Below is a small trained network, with its code and all its weights. Each question gives an input and a class and asks what happens when units are switched off, that is, made to give their printed mean instead of their output.

import numpy as np


def w(rows, s, z=0):
    codes = np.array(rows[::2]) - 128.0
    scale = np.full(codes.shape[1], s)
    scale[-1] = z or s
    return codes * scale


def f(y):
    return np.maximum(y, 0)


def log_softmax(a):
    a = a - a.max(-1, keepdims=True)
    return a - np.log(np.exp(a).sum(-1, keepdims=True))


def net(x, mask):
    res = np.array(x, float).reshape(1, 7) / 4 @ E
    y = f(res @ A[0][:, :-1].T + A[0][:, -1])
    res = res + np.where(mask, y, B[0][:, -1]) @ B[0][:, :-1]
    return log_softmax(res[-1] @ U[:, :-1].T + U[:, -1])


A, B = {}, {}
E = w([
[129,126,128,127,127,131,125,129,128,126],'x0',
[128,129,127,130,127,126,129,128,127,126],'x1',
[71,148,200,114,69,203,174,194,180,224],'x2',
[158,93,195,220,220,212,84,79,187,167],'x3',
[204,47,79,58,137,107,51,155,197,195],'x4',
[63,82,171,64,122,115,134,3,78,192],'x5',
[136,205,141,27,225,191,138,141,117,101],'x6',
],0.0047)
A[0] = w([
[130,155,133,76,176,150,130,132,118,125,60],'N1',
[92,108,148,66,111,116,125,11,107,167,2],'N2',
[161,151,106,175,130,127,115,227,149,81,38],'N3',
[138,117,145,162,175,148,124,108,141,139,106],'N4',
[134,116,143,153,159,145,122,115,136,137,89],'N5',
[137,127,120,129,136,121,124,121,122,118,79],'N6',
[134,119,140,155,159,149,125,118,137,139,82],'N7',
[131,127,123,130,134,125,126,124,125,124,99],'N8',
[120,122,134,109,122,123,127,95,122,139,19],'N9',
[128,89,125,217,52,86,123,112,125,159,36],'N10',
[66,188,153,189,128,137,167,101,97,79,64],'N11',
[139,123,113,130,140,120,120,117,122,104,81],'N12',
[135,152,126,114,152,129,130,147,128,127,96],'N13',
[139,113,151,164,168,153,123,111,141,134,82],'N14',
[122,136,115,83,93,95,143,146,112,111,46],'N15',
[137,117,146,160,167,152,123,110,138,138,104],'N16',
[141,121,112,132,150,111,120,111,121,100,73],'N17',
[128,134,125,103,108,108,136,137,118,118,68],'N18',
[128,170,138,58,193,160,131,132,115,119,48],'N19',
[127,131,124,115,114,122,131,134,125,117,113],'N20',
[161,113,87,139,171,91,110,79,105,68,101],'N21',
[131,147,134,105,156,147,128,129,131,120,50],'N22',
[140,120,114,130,140,117,121,103,120,105,82],'N23',
[102,137,157,119,71,194,145,181,145,195,68],'N24',
[122,127,137,125,117,146,136,140,131,141,30],'N25',
[160,73,100,69,147,110,92,156,171,177,94],'N26',
[135,111,120,110,131,123,114,136,143,140,124],'N27',
[122,138,116,77,88,92,140,147,112,108,47],'N28',
[127,137,122,103,107,111,135,137,117,120,65],'N29',
[134,119,118,122,134,126,123,125,129,125,117],'N30',
[118,136,118,90,92,102,141,140,112,107,36],'N31',
[140,125,119,130,139,121,124,117,121,113,76],'N32',
],0.012,0.00078)
B[0] = w([
[123,90,104,145,110,88,134,125,149,87,193],'N1',
[147,141,127,191,192,176,169,204,132,123,253],'N2',
[135,126,128,184,197,177,174,177,121,135,224],'N3',
[105,132,95,124,110,157,102,114,126,161,199],'N4',
[109,135,98,127,115,149,111,121,125,150,179],'N5',
[116,131,143,123,125,126,129,131,131,129,143],'N6',
[106,132,100,124,118,148,113,118,125,151,179],'N7',
[122,131,136,127,125,127,130,127,129,128,136],'N8',
[134,133,128,144,149,141,139,148,128,127,159],'N9',
[119,74,74,127,116,73,130,119,170,44,227],'N10',
[254,136,140,93,112,108,124,105,92,146,237],'N11',
[106,133,153,119,127,123,130,133,131,132,156],'N12',
[123,106,112,144,124,118,128,130,138,114,160],'N13',
[101,133,89,122,113,157,106,117,125,159,199],'N14',
[106,128,97,132,118,162,95,105,131,161,185],'N15',
[105,134,93,124,112,154,105,116,125,155,195],'N16',
[100,137,160,113,126,120,131,133,132,131,167],'N17',
[117,130,111,129,122,148,111,115,133,146,158],'N18',
[121,77,91,148,107,77,131,124,161,68,220],'N19',
[125,128,120,130,128,140,117,122,131,138,145],'N20',
[68,150,210,92,123,109,135,139,138,138,224],'N21',
[126,107,110,136,114,108,125,122,142,109,166],'N22',
[108,137,160,117,127,120,131,133,129,131,162],'N23',
[55,152,210,92,140,95,123,128,128,122,251],'N24',
[112,135,145,119,128,121,128,130,131,126,152],'N25',
[229,153,144,109,104,114,138,92,78,126,221],'N26',
[158,136,131,124,121,120,130,120,111,133,156],'N27',
[106,129,96,132,115,167,94,103,134,165,190],'N28',
[116,129,110,130,122,146,111,117,130,147,159],'N29',
[132,131,140,123,125,122,129,126,123,125,142],'N30',
[110,127,100,129,120,157,100,107,130,162,179],'N31',
[113,134,147,122,124,124,130,131,132,129,149],'N32',
],0.024,0.0065)
U = w([
[76,139,51,128,87,203,53,81,133,212,94],'0',
[146,141,133,212,225,183,206,219,125,124,123],'1',
[119,48,78,141,88,42,136,110,198,24,72],'2',
[45,183,246,57,127,84,134,136,134,137,108],'3',
[255,161,142,87,94,105,136,83,41,142,253],'4',
],0.007,0.00032)

Each question gives the input, the list of numbers given to net, and the class t.
The units are the neurons (one row each of A and B). Each row of codes is followed by its name. A weight is (code - 128) times the scale printed after its matrix; where a second scale follows, it is the last column's (A, B and U).
mask holds one flag per neuron, in row order. A switched-off neuron (its flag False) gives its mean, the last column of its row in B, instead of its output. The means were averaged over made-up inputs and are rounded, as every weight is.
A unit's drop is (log p(t) with every unit on - log p(t) with that unit switched off) / (log p(t) with every unit on - log p(t) with every unit switched off).
The circuit of an input: a set's keep is (log p(t) with only the set's units on - log p(t) with every unit switched off) / (log p(t) with every unit on - log p(t) with every unit switched off). Starting from the 12 units with the biggest drops (on a tie, the unit counted first), units are removed one at a time, each time the one whose removal leaves the highest keep (on an exact tie, the one counted first), for as long as the keep stays at least 0.8.
units of the circuit, in order: the units of the circuit, biggest drop first
top k neurons: the k neurons with the biggest drops, biggest first
drop when u is switched off: that unit's drop, to one decimal
input [2,-8,-3,3,-5,-3,-4], class 4: units of the circuit, in order : N11
input [-1,0,5,2,-7,5,5], class 4: top 2 neurons : N11; N3
input [-7,-2,-1,4,-3,-3,4], class 0: units of the circuit, in order : N2; N24
input [0,4,-2,-8,-2,-6,8], class 0: top 2 neurons : N28; N15
input [-3,8,8,-6,7,-8,-8], class 1: top 2 neurons : N3; N19
input [-4,-1,-6,-1,-5,-5,1], class 3: top 2 neurons : N21; N2
input [4,3,-7,4,8,-4,-6], class 4: top 2 neurons : N26; N24
input [5,-3,-3,8,0,-8,7], class 0: top 4 neurons : N2; N4; N14; N16
input [2,6,8,0,8,3,-4], class 3: top 2 neurons : N24; N11
input [1,-5,8,-8,-8,7,1], class 0: top 4 neurons : N28; N15; N31; N26
input [-8,-3,-6,-6,2,1,-4], class 0: top 2 neurons : N24; N28
input [-5,-3,-4,2,-8,8,-2], class 1: top 2 neurons : N2; N26
input [-8,7,3,-7,-1,-7,2], class 0: top 4 neurons : N2; N28; N15; N31
input [-7,5,-7,-6,4,6,0], class 3: units of the circuit, in order : N21
input [-7,-2,3,-4,0,-4,7], class 2: top 2 neurons : N19; N2
input [7,-4,5,1,0,-1,-6], class 2: top 2 neurons : N10; N21
input [2,4,0,-2,4,-1,-1], class 4: top 2 neurons : N26; N2
input [3,4,-5,-1,7,-8,1], class 1: top 2 neurons : N3; N11
input [-4,3,8,-6,7,5,-2], class 3: drop when N16 is switched off : 0.2
input [8,6,4,-4,-2,-1,6], class 2: drop when N19 is switched off : 0.5
input [4,-4,-1,-6,-4,-8,-1], class 1: units of the circuit, in order : N3
input [0,2,6,1,8,-2,-8], class 2: drop when N11 is switched off : 0.7
input [6,1,-5,4,3,8,-7], class 1: drop when N26 is switched off : 0.0
